Below is a small trained network, with its code and all its weights. Each question gives an input and a class and asks what happens when units are switched off, that is, made to give their printed mean instead of their output.

import numpy as np


def w(rows, s, z=0):
    codes = np.array(rows[::2]) - 128.0
    scale = np.full(codes.shape[1], s)
    scale[-1] = z or s
    return codes * scale


def f(y):
    return y / 2 * (1 + np.tanh(0.7978845608 * (y + 0.044715 * y**3)))


def log_softmax(a):
    a = a - a.max(-1, keepdims=True)
    return a - np.log(np.exp(a).sum(-1, keepdims=True))


def net(x, mask):
    res = np.array(x, float).reshape(1, 2) / 4 @ E
    y = f(res @ A[0][:, :-1].T + A[0][:, -1])
    res = res + np.where(mask, y, B[0][:, -1]) @ B[0][:, :-1]
    return log_softmax(res[-1] @ U[:, :-1].T + U[:, -1])


A, B = {}, {}
E = w([
[213,74,83,99,120,7,169,56,135,40,109,41],'x0',
[111,65,126,148,23,182,119,92,62,70,212,155],'x1',
],0.015)
A[0] = w([
[80,154,173,145,124,151,119,148,119,147,114,145,248],'n0',
[97,125,127,181,62,152,109,107,106,137,189,131,105],'n1',
[146,150,172,128,147,109,165,147,151,122,113,110,120],'n2',
[121,85,129,133,46,141,113,103,3,102,223,136,128],'n3',
[175,89,69,102,104,74,148,98,148,90,98,98,176],'n4',
[149,110,82,123,95,100,161,117,117,89,143,124,80],'n5',
],0.016,0.013)
B[0] = w([
[87,199,124,131,155,248,154,134,158,221,145,144,204],'n0',
[112,81,154,175,80,93,88,90,140,105,163,132,194],'n1',
[107,104,91,112,105,133,158,114,135,156,148,153,162],'n2',
[164,111,205,171,68,208,88,119,118,52,90,175,248],'n3',
[143,94,123,27,140,95,173,125,58,88,139,106,252],'n4',
[193,103,119,53,106,163,127,100,116,59,98,130,183],'n5',
],0.015,0.033)
U = w([
[106,192,108,106,248,171,117,148,184,153,110,133,251],'0',
[115,73,38,79,165,39,204,98,106,122,154,114,159],'1',
[108,103,187,218,72,169,91,101,146,122,182,174,151],'2',
[194,39,147,96,96,148,92,87,124,62,89,139,3],'3',
[127,55,75,146,113,128,85,87,145,125,146,121,66],'4',
],0.011,0.0054)

Each question gives the input, the list of numbers given to net, and the class t.
The units are the neurons (one row each of A and B). Each row of codes is followed by its name. A weight is (code - 128) times the scale printed after its matrix; where a second scale follows, it is the last column's (A, B and U).
mask holds one flag per neuron, in row order. A switched-off neuron (its flag False) gives its mean, the last column of its row in B, instead of its output. The means were averaged over made-up inputs and are rounded, as every weight is.
A unit's drop is (log p(t) with every unit on - log p(t) with that unit switched off) / (log p(t) with every unit on - log p(t) with every unit switched off).
The circuit of an input: a set's keep is (log p(t) with only the set's units on - log p(t) with every unit switched off) / (log p(t) with every unit on - log p(t) with every unit switched off). Starting from all 6 units, units are removed one at a time, each time the one whose removal leaves the highest keep (on an exact tie, the one counted first), for as long as the keep stays at least 0.8.
units of the circuit, in order: the units of the circuit, biggest drop first
k most important neurons: the k neurons with the biggest drops, biggest first
drop when u is switched off: that unit's drop, to one decimal
input [2,-5], class 1: units of the circuit, in order	n3
input [-7,-1], class 0: 2 most important neurons	n3, n0
input [-6,1], class 2: 2 most important neurons	n1, n4
input [-8,-1], class 0: 2 most important neurons	n3, n0
input [8,-1], class 1: 2 most important neurons	n3, n4
input [1,-4], class 1: 2 most important neurons	n3, n0
input [0,-2], class 0: drop when n4 is switched off	0.3
input [2,-7], class 1: drop when n3 is switched off	0.4
input [7,-1], class 1: drop when n3 is switched off	0.7
input [8,-4], class 1: drop when n3 is switched off	0.3
